Below are the code and all the weights of a small trained network. Each question names an input and a class and asks about switching units off, where a switched-off unit gives its printed mean instead of its output.

import numpy as np


def w(rows, s, z=0):
    codes = np.array(rows[::2]) - 128.0
    scale = np.full(codes.shape[1], s)
    scale[-1] = z or s
    return codes * scale


def norm(h):
    return h / np.sqrt((h * h).mean(-1, keepdims=True) + 1e-5)


def f(y):
    return np.maximum(y, 0)


def log_softmax(a):
    a = a - a.max(-1, keepdims=True)
    return a - np.log(np.exp(a).sum(-1, keepdims=True))


def net(x, mask):
    res = np.array(x, float).reshape(1, 2) / 4 @ E
    u = 0
    for l in range(3):
        y = f(norm(res) @ A[l][:, :-1].T + A[l][:, -1])
        res = res + np.where(mask[u : u + 4], y, B[l][:, -1]) @ B[l][:, :-1]
        u += 4
    return log_softmax(norm(res)[-1] @ U[:, :-1].T + U[:, -1])


A, B = {}, {}
E = w([
[103,85,137,172,143,17,198,233],'x0',
[3,173,93,64,125,121,212,90],'x1',
],0.0049)
A[0] = w([
[148,253,170,137,104,240,73,11,2],'0.n0',
[41,127,108,96,132,76,212,131,63],'0.n1',
[77,169,215,227,126,3,176,179,108],'0.n2',
[211,60,112,145,150,95,100,199,85],'0.n3',
],0.0049,0.00085)
B[0] = w([
[205,2,64,16,93,65,195,68,254],'0.n0',
[179,192,194,204,113,148,67,114,207],'0.n1',
[107,39,29,49,158,212,106,185,212],'0.n2',
[136,201,181,157,103,164,117,69,196],'0.n3',
],0.0054,0.0069)
A[1] = w([
[12,187,113,88,129,158,178,78,20],'1.n0',
[177,112,157,143,94,8,196,99,28],'1.n1',
[102,162,182,169,116,109,144,111,2],'1.n2',
[112,162,106,82,123,216,102,71,216],'1.n3',
],0.014,0.00092)
B[1] = w([
[231,161,170,96,66,79,50,2,222],'1.n0',
[54,200,191,214,165,120,129,185,183],'1.n1',
[95,102,125,173,153,129,171,215,154],'1.n2',
[40,145,98,169,137,143,102,243,254],'1.n3',
],0.0067,0.0094)
A[2] = w([
[160,49,62,44,122,119,175,117,219],'2.n0',
[124,143,181,165,174,16,248,111,157],'2.n1',
[207,135,161,162,125,179,92,110,45],'2.n2',
[187,146,165,142,121,172,117,103,3],'2.n3',
],0.016,0.0012)
B[2] = w([
[131,2,107,82,124,60,211,155,244],'2.n0',
[60,192,110,205,136,220,64,251,150],'2.n1',
[107,178,124,74,82,107,110,39,237],'2.n2',
[120,209,113,118,87,85,54,122,188],'2.n3',
],0.01,0.011)
U = w([
[137,224,125,76,65,85,58,59,209],'0',
[120,6,79,50,127,67,210,181,177],'1',
[60,188,119,195,166,197,118,254,216],'2',
[165,169,175,163,228,140,209,103,15],'3',
[181,146,179,180,186,197,189,92,3],'4',
[183,153,163,153,238,191,178,100,18],'5',
],0.009,0.0035)

Each question gives the input, the list of numbers given to net, and the class t.
The units are the neurons (one row each of A and B). Each row of codes is followed by its name. A weight is (code - 128) times the scale printed after its matrix; where a second scale follows, it is the last column's (A, B and U).
mask holds one flag per neuron, layer by layer. A switched-off neuron (its flag False) gives its mean, the last column of its row in B, instead of its output. The means were averaged over made-up inputs and are rounded, as every weight is.
A unit's drop is (log p(t) with every unit on - log p(t) with that unit switched off) / (log p(t) with every unit on - log p(t) with every unit switched off).
The circuit of an input: a set's keep is (log p(t) with only the set's units on - log p(t) with every unit switched off) / (log p(t) with every unit on - log p(t) with every unit switched off). Starting from all 12 units, units are removed one at a time, each time the one whose removal leaves the highest keep (on an exact tie, the one counted first), for as long as the keep stays at least 0.8.
units of the circuit, in order: the units of the circuit, biggest drop first
most important unit: the unit with the biggest drop
k most important neurons: the k neurons with the biggest drops, biggest first
k most important neurons of layer l: the k neurons of layer l with the biggest drops, biggest first
drop when u is switched off: that unit's drop, to one decimal
input [-6,-4], class 1: most important unit => 0.n0
input [-6,-5], class 1: units of the circuit, in order => [0.n0, 2.n0]
input [2,-3], class 2: 2 most important neurons => [0.n3, 0.n0]
input [-1,1], class 2: 2 most important neurons => [1.n1, 0.n2]
input [2,3], class 2: 3 most important neurons => [0.n1, 0.n0, 2.n0]
input [-4,1], class 1: 3 most important neurons of layer 0 => [0.n1, 0.n0, 0.n3]
input [5,5], class 0: 3 most important neurons => [0.n0, 1.n0, 0.n1]
input [-7,-6], class 1: 3 most important neurons of layer 0 => [0.n0, 0.n1, 0.n3]
input [6,-7], class 0: 3 most important neurons of layer 0 => [0.n3, 0.n0, 0.n2]
input [3,-4], class 0: 2 most important neurons => [0.n3, 1.n3]
input [1,-3], class 2: 2 most important neurons => [0.n3, 1.n0]
input [6,8], class 0: 4 most important neurons => [1.n0, 0.n1, 0.n0, 0.n2]
input [7,8], class 0: 2 most important neurons of layer 0 => [0.n0, 0.n1]
input [4,-6], class 0: most important unit => 0.n3
input [3,0], class 2: 4 most important neurons => [0.n0, 2.n0, 0.n3, 0.n1]
input [7,-8], class 0: 3 most important neurons => [0.n3, 0.n0, 1.n3]
input [1,3], class 2: 2 most important neurons => [0.n1, 2.n0]
input [-2,-2], class 2: 2 most important neurons => [1.n1, 0.n2]
input [3,-3], class 2: 3 most important neurons of layer 2 => [2.n0, 2.n2, 2.n3]
input [0,2], class 2: most important unit => 0.n1
input [-7,-4], class 1: 2 most important neurons => [0.n0, 1.n0]
input [5,7], class 0: 2 most important neurons => [1.n0, 0.n1]
input [1,-1], class 2: drop when 0.n3 is switched off => 0.1
input [2,7], class 0: drop when 2.n2 is switched off => 0.0
input [-5,1], class 1: drop when 0.n0 is switched off => 1.4
